Below are the code and all the weights of a small trained network. Each question names an input and a target symbol and asks about switching units off, where a switched-off unit gives its printed mean instead of its output.

import numpy as np


def w(rows, s, z=0):
    codes = np.array(rows[::2]) - 128.0
    scale = np.full(codes.shape[1], s)
    scale[-1] = z or s
    return codes * scale


def norm(h):
    return h / np.sqrt((h * h).mean(-1, keepdims=True) + 1e-5)


def f(y):
    return y / 2 * (1 + np.tanh(0.7978845608 * (y + 0.044715 * y**3)))


def softmax(a):
    e = np.exp(a - a.max(-1, keepdims=True))
    return e / e.sum(-1, keepdims=True)


def log_softmax(a):
    a = a - a.max(-1, keepdims=True)
    return a - np.log(np.exp(a).sum(-1, keepdims=True))


def net(x, mask):
    ids = ['ΔΠΦΨεζθξσ'.index(c) for c in x.split()]
    T = len(ids)
    res = E[ids] + P[:T]
    u = 0
    for l in range(3):
        q, k, v = (norm(res) @ M[l].T for M in (Q, K, V))
        z = softmax(np.where(np.tri(T) > 0, q @ k.T / 2**0.5, -1e9)) @ v
        res = res + np.where(mask[u], z, O[l][:, -1]) @ O[l][:, :-1]
        u += 1
        y = f(norm(res) @ A[l][:, :-1].T + A[l][:, -1])
        res = res + np.where(mask[u : u + 12], y, B[l][:, -1]) @ B[l][:, :-1]
        u += 12
    return log_softmax(norm(res)[-1] @ U[:, :-1].T + U[:, -1])


Q, K, V, O, A, B = {}, {}, {}, {}, {}, {}
E = w([
[38,122,120,107,191,122,152,112,77,150],'Δ',
[71,117,108,120,150,106,149,76,99,127],'Π',
[123,90,46,154,117,106,180,164,172,145],'Φ',
[94,163,110,81,106,48,192,168,119,190],'Ψ',
[104,107,250,53,132,128,163,164,150,129],'ε',
[126,132,18,132,186,96,156,121,155,174],'ζ',
[103,73,190,104,226,183,92,60,166,97],'θ',
[88,193,113,6,141,141,122,126,142,87],'ξ',
[175,129,189,129,142,108,75,136,123,192],'σ',
],0.017)
P = w([
[121,96,136,121,169,163,100,138,18,97],'0',
[161,141,157,160,166,74,139,139,59,43],'1',
[25,57,78,124,100,98,114,81,220,177],'2',
[155,128,101,51,177,142,148,132,159,141],'3',
[195,155,109,109,163,44,56,187,139,59],'4',
[10,66,65,198,77,107,70,126,251,143],'5',
[130,166,130,68,186,151,158,155,182,160],'6',
],0.013)
Q[0] = w([
[101,112,146,120,113,214,213,74,166,253],'0.h0',
[172,103,131,234,18,254,158,91,48,191],'0.h0',
],0.0087)
K[0] = w([
[71,118,101,154,107,171,217,163,34,8],'0.h0',
[130,61,144,207,103,128,200,125,2,112],'0.h0',
],0.0093)
V[0] = w([
[32,182,149,20,65,147,136,135,100,55],'0.h0',
[103,161,41,154,101,185,167,146,148,2],'0.h0',
],0.0054)
O[0] = w([
[122,137,135,5,104,122,123,105,84,98,254],'0.h0',
[129,119,56,111,137,146,143,123,179,72,141],'0.h0',
],0.013,0.0063)
A[0] = w([
[131,232,102,94,88,178,89,164,124,9,94],'0.n0',
[230,123,144,158,140,71,122,154,88,173,180],'0.n1',
[227,240,120,97,117,159,144,114,139,45,90],'0.n2',
[246,114,131,117,18,132,97,193,78,111,5],'0.n3',
[190,207,83,160,138,142,199,139,59,203,63],'0.n4',
[204,197,217,180,151,166,85,134,107,209,91],'0.n5',
[171,125,214,106,126,150,175,193,141,100,2],'0.n6',
[25,138,96,135,68,96,134,97,155,119,149],'0.n7',
[255,243,204,245,153,108,82,172,90,170,91],'0.n8',
[43,76,185,162,80,84,156,97,192,238,50],'0.n9',
[45,144,133,63,117,156,133,77,137,77,216],'0.n10',
[38,148,126,145,139,98,74,111,94,70,206],'0.n11',
],0.0095,0.0058)
B[0] = w([
[165,139,127,105,170,100,197,115,108,131,162],'0.n0',
[138,161,154,174,130,128,99,126,105,125,149],'0.n1',
[141,109,94,62,186,124,144,147,131,74,149],'0.n2',
[96,139,190,106,101,103,177,70,111,142,126],'0.n3',
[117,174,96,146,170,169,92,144,84,120,132],'0.n4',
[202,79,126,174,89,67,108,64,100,109,143],'0.n5',
[132,141,103,130,72,108,148,196,157,146,128],'0.n6',
[129,135,86,188,88,79,130,109,142,162,176],'0.n7',
[247,75,154,204,152,118,96,31,79,109,153],'0.n8',
[137,166,89,80,103,115,103,74,128,138,155],'0.n9',
[159,155,136,118,135,97,124,113,151,173,249],'0.n10',
[148,141,140,171,99,153,150,137,169,180,190],'0.n11',
],0.015)
Q[1] = w([
[111,77,188,165,84,201,39,86,156,69],'1.h0',
[1,67,80,35,61,173,168,119,138,100],'1.h0',
],0.0087)
K[1] = w([
[153,86,173,188,147,114,70,74,84,86],'1.h0',
[129,100,161,197,96,143,247,151,38,150],'1.h0',
],0.011)
V[1] = w([
[116,108,188,129,205,222,62,42,198,127],'1.h0',
[174,66,202,95,93,180,3,154,205,127],'1.h0',
],0.0062)
O[1] = w([
[120,108,232,139,249,81,215,100,253,193,72],'1.h0',
[126,189,240,102,96,74,148,106,254,84,3],'1.h0',
],0.0089,0.0039)
A[1] = w([
[131,156,58,200,107,188,92,222,49,116,71],'1.n0',
[167,127,56,216,184,235,140,161,146,115,44],'1.n1',
[3,34,83,143,95,152,109,167,149,14,104],'1.n2',
[101,116,115,166,205,232,133,153,105,91,20],'1.n3',
[148,100,227,199,178,133,128,141,207,78,70],'1.n4',
[180,148,88,43,183,181,135,137,115,65,106],'1.n5',
[112,172,207,101,32,124,68,194,129,109,77],'1.n6',
[70,170,60,153,57,54,169,187,112,106,150],'1.n7',
[108,127,160,108,114,207,159,85,144,28,2],'1.n8',
[43,66,91,155,74,137,171,165,140,151,118],'1.n9',
[40,38,66,143,86,207,138,199,186,72,41],'1.n10',
[145,25,174,183,101,182,101,106,89,123,117],'1.n11',
],0.012,0.0088)
B[1] = w([
[165,209,105,119,159,180,129,149,101,164,183],'1.n0',
[151,50,135,166,111,188,163,176,157,145,173],'1.n1',
[105,157,102,131,128,153,136,91,249,113,144],'1.n2',
[149,60,119,135,86,158,126,188,81,126,144],'1.n3',
[147,131,208,109,187,177,139,156,178,179,160],'1.n4',
[127,153,123,103,135,98,146,150,121,39,255],'1.n5',
[74,202,121,167,65,77,100,166,160,112,147],'1.n6',
[118,160,151,131,136,167,114,56,149,174,228],'1.n7',
[120,127,183,112,203,216,129,133,119,168,123],'1.n8',
[103,129,114,155,138,120,127,80,156,154,162],'1.n9',
[120,163,99,122,160,217,80,117,232,108,147],'1.n10',
[191,132,108,141,123,133,80,131,72,63,158],'1.n11',
],0.017,0.008)
Q[2] = w([
[196,224,128,95,170,183,133,162,178,98],'2.h0',
[128,52,167,131,54,131,9,109,97,99],'2.h0',
],0.011)
K[2] = w([
[147,169,134,66,178,157,149,225,120,96],'2.h0',
[125,83,180,252,99,120,86,100,69,124],'2.h0',
],0.014)
V[2] = w([
[138,122,167,86,174,183,176,254,86,79],'2.h0',
[164,117,118,134,129,89,191,114,105,68],'2.h0',
],0.0095)
O[2] = w([
[116,107,201,148,139,146,125,250,130,108,2],'2.h0',
[127,174,102,180,122,137,95,128,207,81,166],'2.h0',
],0.015,0.0038)
A[2] = w([
[183,152,149,158,158,145,117,197,160,92,143],'2.n0',
[140,53,144,174,89,170,126,201,58,78,80],'2.n1',
[51,158,121,134,102,68,73,140,207,136,87],'2.n2',
[59,91,152,108,167,188,164,100,113,139,152],'2.n3',
[146,121,140,171,118,160,122,105,104,159,58],'2.n4',
[128,78,155,157,119,98,90,122,118,119,11],'2.n5',
[164,152,120,113,112,129,66,139,129,98,152],'2.n6',
[139,46,179,118,152,173,116,156,151,133,2],'2.n7',
[69,67,152,173,124,111,157,146,109,99,13],'2.n8',
[119,116,107,185,119,160,193,125,158,173,87],'2.n9',
[143,124,102,42,199,76,168,190,134,8,92],'2.n10',
[86,83,117,89,156,136,180,136,90,150,53],'2.n11',
],0.018,0.0092)
B[2] = w([
[117,76,93,43,151,120,172,85,120,143,188],'2.n0',
[96,7,58,218,73,128,169,207,68,169,143],'2.n1',
[109,175,149,206,55,105,76,111,105,155,155],'2.n2',
[132,113,148,131,184,109,48,190,185,89,140],'2.n3',
[115,149,112,79,119,140,128,171,159,83,140],'2.n4',
[213,102,78,103,128,158,152,163,100,120,130],'2.n5',
[79,127,113,168,125,115,156,177,90,124,161],'2.n6',
[114,163,229,195,101,95,215,128,76,176,136],'2.n7',
[204,163,150,127,124,184,104,129,189,186,127],'2.n8',
[148,98,79,113,109,140,95,97,202,139,150],'2.n9',
[150,165,105,89,162,93,175,184,164,14,250],'2.n10',
[86,108,102,124,98,120,56,147,109,109,129],'2.n11',
],0.015,0.023)
U = w([
[86,85,124,87,196,98,2,155,106,146,41],'Δ',
[97,77,85,29,95,105,205,10,80,184,91],'Π',
[203,162,100,157,103,215,70,165,236,135,43],'Φ',
[138,216,132,98,194,200,128,137,13,170,22],'Ψ',
[9,164,130,215,91,93,107,111,140,115,251],'ε',
[111,33,81,152,105,122,188,191,68,184,111],'ζ',
[108,110,224,134,205,125,199,112,119,189,110],'θ',
[125,149,100,75,148,90,156,146,120,39,204],'ξ',
[249,99,151,149,142,129,50,106,67,85,82],'σ',
],0.0063,0.0028)

Each question gives the input, a string of symbols that net reads in full, and the target symbol t.
The units are the heads (2 rows each of Q, K, V and O) and the neurons (one row each of A and B). Each row of codes is followed by its name. A weight is (code - 128) times the scale printed after its matrix; where a second scale follows, it is the last column's (O, A, B and U).
mask holds one flag per unit, layer by layer, with each layer's heads first. A switched-off unit (its flag False) gives its mean, the last column of its rows in O or B, instead of its output. The means were averaged over made-up inputs and are rounded, as every weight is.
A unit's drop is (log p(t) with every unit on - log p(t) with that unit switched off) / (log p(t) with every unit on - log p(t) with every unit switched off).
The circuit of an input: a set's keep is (log p(t) with only the set's units on - log p(t) with every unit switched off) / (log p(t) with every unit on - log p(t) with every unit switched off). Starting from the 12 units with the biggest drops (on a tie, the unit counted first), units are removed one at a time, each time the one whose removal leaves the highest keep (on an exact tie, the one counted first), for as long as the keep stays at least 0.8.
circuit, biggest first: the units of the circuit, biggest drop first
unit that matters most: the unit with the biggest drop
top k neurons: the k neurons with the biggest drops, biggest first
k most important neurons of layer l: the k neurons of layer l with the biggest drops, biggest first
drop of u: that unit's drop, to one decimal
input ξ θ ξ σ Φ, target σ: circuit, biggest first : [0.h0; 0.n8]
input θ ξ σ, target Π: top 3 neurons : [1.n5; 1.n0; 2.n10]
input Π θ Δ Φ σ Φ θ, target θ: unit that matters most : 0.h0
input Φ θ ε ζ θ Φ, target ε: circuit, biggest first : [2.n2; 0.n0]
input Φ θ ζ σ, target σ: circuit, biggest first : [0.h0; 0.n8]
input Π Ψ Δ Φ ζ Δ Δ, target Δ: 2 most important neurons of layer 2 : [2.n3; 2.n10]
input Φ Φ ε ζ ξ θ, target Π: top 3 neurons : [0.n8; 1.n0; 1.n5]
input Φ Δ θ Δ ζ, target θ: top 2 neurons : [1.n4; 2.n7]
input Φ ξ Π ε θ Δ, target Π: 2 most important neurons of layer 0 : [0.n7; 0.n0]
input θ ε Δ Δ, target Δ: top 3 neurons : [0.n7; 1.n5; 2.n3]
input ξ Π ε, target Π: top 3 neurons : [1.n5; 1.n0; 0.n0]
input Ψ σ ε ζ Φ, target ζ: top 4 neurons : [2.n1; 0.n8; 0.n10; 0.n7]
input σ Ψ θ Π ζ ε, target Π: top 2 neurons : [0.n9; 0.n7]
input Π Π Φ Π, target Π: circuit, biggest first : [2.n10]
input Φ ξ Φ Π ε, target ε: top 2 neurons : [1.n6; 0.n6]
input ξ ζ Π Ψ Π, target Ψ: top 2 neurons : [0.n0; 1.n0]
input Δ ζ σ ε Ψ Φ ζ, target ζ: top 2 neurons : [2.n1; 0.n7]
input Φ ζ Φ ξ Φ Φ, target Φ: top 2 neurons : [0.n10; 1.n10]
input Ψ ξ ε Φ θ ζ, target Π: top 2 neurons : [0.n7; 1.n5]
input ε Φ θ Π Δ, target θ: unit that matters most : 1.h0
input θ ξ Ψ ε Φ, target ε: 4 most important neurons of layer 0 : [0.n3; 0.n8; 0.n5; 0.n0]
input θ ε σ, target Π: top 2 neurons : [0.n9; 1.n5]
input Δ ξ θ, target Π: 3 most important neurons of layer 1 : [1.n5; 1.n0; 1.n4]
input Δ ε σ ξ ε θ, target ε: 2 most important neurons of layer 2 : [2.n2; 2.n0]
input Δ θ σ ξ Π, target σ: drop of 0.h0 : 1.4
input Ψ Δ Φ σ Ψ, target σ: drop of 0.n8 : 0.3
input σ ε ξ ξ Δ σ, target ε: 2 most important neurons of layer 2 : [2.n2; 2.n0]
input Δ Δ ξ, target Π: unit that matters most : 0.n7
